Here is a tiny trained network, its code and every weight. The questions are about switching its units off for an input and a class, where a switched-off unit gives its printed mean instead of its output.

import numpy as np


def w(rows, s, z=0):
    codes = np.array(rows[::2]) - 128.0
    scale = np.full(codes.shape[1], s)
    scale[-1] = z or s
    return codes * scale


def f(y):
    return np.maximum(y, 0)


def log_softmax(a):
    a = a - a.max(-1, keepdims=True)
    return a - np.log(np.exp(a).sum(-1, keepdims=True))


def net(x, mask):
    res = np.array(x, float).reshape(1, 5) / 4 @ E
    y = f(res @ A[0][:, :-1].T + A[0][:, -1])
    res = res + np.where(mask, y, B[0][:, -1]) @ B[0][:, :-1]
    return log_softmax(res[-1] @ U[:, :-1].T + U[:, -1])


A, B = {}, {}
E = w([
[208,224,36,44,149],'x0',
[138,185,108,220,254],'x1',
[120,157,228,109,77],'x2',
[84,141,118,126,113],'x3',
[120,127,141,122,116],'x4',
],0.0081)
A[0] = w([
[150,186,163,162,155,118],'N1',
[97,189,182,164,194,57],'N2',
[163,162,112,93,184,131],'N3',
[110,94,152,122,79,190],'N4',
[146,133,148,105,80,162],'N5',
[169,142,148,157,106,162],'N6',
[107,100,44,152,170,201],'N7',
[101,79,138,179,123,55],'N8',
[81,168,133,148,170,18],'N9',
[93,125,108,53,65,105],'N10',
[115,59,151,95,85,24],'N11',
[95,171,170,127,192,76],'N12',
[123,62,111,223,81,41],'N13',
[98,101,156,79,98,131],'N14',
[117,140,138,160,168,115],'N15',
[116,197,119,172,187,143],'N16',
[110,106,162,151,143,55],'N17',
[174,105,187,93,95,137],'N18',
[37,151,103,105,134,123],'N19',
[99,99,184,176,116,35],'N20',
[141,203,161,170,79,132],'N21',
[121,131,247,133,139,91],'N22',
[84,72,131,115,109,1],'N23',
],0.013,0.0023)
B[0] = w([
[47,128,176,147,172,197],'N1',
[147,87,176,84,161,222],'N2',
[182,163,130,99,85,227],'N3',
[55,144,96,158,166,219],'N4',
[131,179,102,156,198,200],'N5',
[42,111,83,163,17,153],'N6',
[86,100,90,175,105,247],'N7',
[198,251,107,54,99,199],'N8',
[98,71,122,106,199,181],'N9',
[82,100,73,102,183,236],'N10',
[102,105,133,88,160,216],'N11',
[45,23,115,98,172,190],'N12',
[183,247,125,102,116,210],'N13',
[82,83,131,123,149,213],'N14',
[93,99,183,117,113,193],'N15',
[165,86,150,73,55,254],'N16',
[156,156,94,89,109,176],'N17',
[76,32,115,131,126,214],'N18',
[53,119,153,111,6,158],'N19',
[207,143,174,136,142,217],'N20',
[121,154,20,254,100,178],'N21',
[244,224,123,202,125,227],'N22',
[173,120,137,74,171,181],'N23',
],0.0062,0.0078)
U = w([
[210,249,82,29,127,76],'0',
[132,151,84,133,131,251],'1',
[122,76,139,53,185,7],'2',
[126,180,4,254,105,166],'3',
[144,139,137,76,17,147],'4',
],0.0078,0.003)

Each question gives the input, the list of numbers given to net, and the class t.
The units are the neurons (one row each of A and B). Each row of codes is followed by its name. A weight is (code - 128) times the scale printed after its matrix; where a second scale follows, it is the last column's (A, B and U).
mask holds one flag per neuron, in row order. A switched-off neuron (its flag False) gives its mean, the last column of its row in B, instead of its output. The means were averaged over made-up inputs and are rounded, as every weight is.
A unit's drop is (log p(t) with every unit on - log p(t) with that unit switched off) / (log p(t) with every unit on - log p(t) with every unit switched off).
The circuit of an input: a set's keep is (log p(t) with only the set's units on - log p(t) with every unit switched off) / (log p(t) with every unit on - log p(t) with every unit switched off). Starting from the 12 units with the biggest drops (on a tie, the unit counted first), units are removed one at a time, each time the one whose removal leaves the highest keep (on an exact tie, the one counted first), for as long as the keep stays at least 0.8.
circuit, biggest first: the units of the circuit, biggest drop first
unit that matters most: the unit with the biggest drop
k most important neurons: the k neurons with the biggest drops, biggest first
drop when u is switched off: that unit's drop, to one decimal
input [-8,8,1,6,4], class 0: circuit, biggest first	[N8; N13]
input [3,-3,-8,-4,2], class 3: circuit, biggest first	[N7; N16]
input [-2,-6,5,2,-5], class 2: circuit, biggest first	[N11; N10]
input [2,-7,-6,3,-5], class 2: circuit, biggest first	[N22; N10]
input [-2,-5,7,-1,3], class 3: circuit, biggest first	[N22; N21; N4]
input [-4,6,1,3,-5], class 2: 3 most important neurons	[N2; N12; N9]
input [-8,-5,7,0,-1], class 0: circuit, biggest first	[N22; N8; N13]
input [6,7,5,2,-1], class 2: most important neuron	[N12]
input [-2,7,2,4,-4], class 2: circuit, biggest first	[N2; N12]
input [-5,2,5,5,-1], class 0: 2 most important neurons	[N8; N22]
input [-7,4,0,4,-6], class 0: 2 most important neurons	[N8; N13]
input [-7,3,8,1,2], class 3: 2 most important neurons	[N21; N22]
input [-7,0,-5,-1,-2], class 0: drop when N8 is switched off	0.2
input [0,-6,-1,2,-4], class 2: drop when N2 is switched off	-0.1
input [2,0,8,6,4], class 3: unit that matters most	N21
input [-7,0,-5,-4,-4], class 0: drop when N8 is switched off	0.2
input [6,-3,-7,-4,3], class 3: drop when N2 is switched off	0.4
